Below is a small trained network, with its code and all its weights. Each question gives an input and a class and asks what happens when units are switched off, that is, made to give their printed mean instead of their output.

import numpy as np


def w(rows, s, z=0):
    codes = np.array(rows[::2]) - 128.0
    scale = np.full(codes.shape[1], s)
    scale[-1] = z or s
    return codes * scale


def f(y):
    return np.maximum(y, 0)


def log_softmax(a):
    a = a - a.max(-1, keepdims=True)
    return a - np.log(np.exp(a).sum(-1, keepdims=True))


def net(x, mask):
    res = np.array(x, float).reshape(1, 3) / 4 @ E
    y = f(res @ A[0][:, :-1].T + A[0][:, -1])
    res = res + np.where(mask, y, B[0][:, -1]) @ B[0][:, :-1]
    return log_softmax(res[-1] @ U[:, :-1].T + U[:, -1])


A, B = {}, {}
E = w([
[115,76,136],'x0',
[161,177,119],'x1',
[97,124,2],'x2',
],0.011)
A[0] = w([
[141,101,205,91],'N0',
[140,108,148,137],'N1',
[120,204,249,254],'N2',
[138,55,210,139],'N3',
[162,208,125,32],'N4',
[149,187,91,35],'N5',
[113,101,204,126],'N6',
[136,104,152,138],'N7',
[121,52,97,17],'N8',
[145,195,84,105],'N9',
[143,155,177,84],'N10',
[190,181,209,25],'N11',
],0.011,0.0045)
B[0] = w([
[137,203,138,178],'N0',
[134,132,151,147],'N1',
[116,1,120,254],'N2',
[208,151,192,196],'N3',
[174,187,129,158],'N4',
[170,173,159,152],'N5',
[194,167,150,181],'N6',
[151,130,145,150],'N7',
[128,64,176,148],'N8',
[101,197,155,173],'N9',
[85,159,93,161],'N10',
[9,156,27,187],'N11',
],0.023,0.01)
U = w([
[88,2,148,109],'0',
[19,140,59,253],'1',
[148,214,177,27],'2',
],0.0079,0.0065)

Each question gives the input, the list of numbers given to net, and the class t.
The units are the neurons (one row each of A and B). Each row of codes is followed by its name. A weight is (code - 128) times the scale printed after its matrix; where a second scale follows, it is the last column's (A, B and U).
mask holds one flag per neuron, in row order. A switched-off neuron (its flag False) gives its mean, the last column of its row in B, instead of its output. The means were averaged over made-up inputs and are rounded, as every weight is.
A unit's drop is (log p(t) with every unit on - log p(t) with that unit switched off) / (log p(t) with every unit on - log p(t) with every unit switched off).
The circuit of an input: a set's keep is (log p(t) with only the set's units on - log p(t) with every unit switched off) / (log p(t) with every unit on - log p(t) with every unit switched off). Starting from all 12 units, units are removed one at a time, each time the one whose removal leaves the highest keep (on an exact tie, the one counted first), for as long as the keep stays at least 0.8.
circuit, biggest first: the units of the circuit, biggest drop first
k most important neurons: the k neurons with the biggest drops, biggest first
drop when u is switched off: that unit's drop, to one decimal
input [5,-7,-5], class 2: 3 most important neurons -> N3, N0, N6
input [-4,-2,-8], class 0: 2 most important neurons -> N2, N3
input [8,-2,8], class 0: circuit, biggest first -> N8
input [-6,4,-8], class 1: 2 most important neurons -> N11, N10
input [-4,2,-6], class 1: 3 most important neurons -> N11, N10, N0
input [2,-4,-7], class 2: 3 most important neurons -> N0, N3, N6
input [-5,-2,-3], class 0: 2 most important neurons -> N2, N9
input [-6,6,-1], class 1: 2 most important neurons -> N11, N3
input [4,-5,7], class 0: 2 most important neurons -> N8, N11
input [2,-4,-1], class 2: 3 most important neurons -> N2, N3, N11
input [-4,0,-7], class 0: 3 most important neurons -> N2, N3, N9
input [-6,2,-2], class 1: 2 most important neurons -> N11, N3
input [-1,5,-7], class 1: 3 most important neurons -> N11, N10, N0
input [3,-6,-8], class 2: most important neuron -> N0
input [-7,1,-4], class 1: drop when N10 is switched off -> 0.1
input [-8,7,-8], class 1: drop when N11 is switched off -> 1.3
input [-7,3,6], class 2: drop when N2 is switched off -> 0.1
input [8,-4,-7], class 2: drop when N3 is switched off -> 0.4
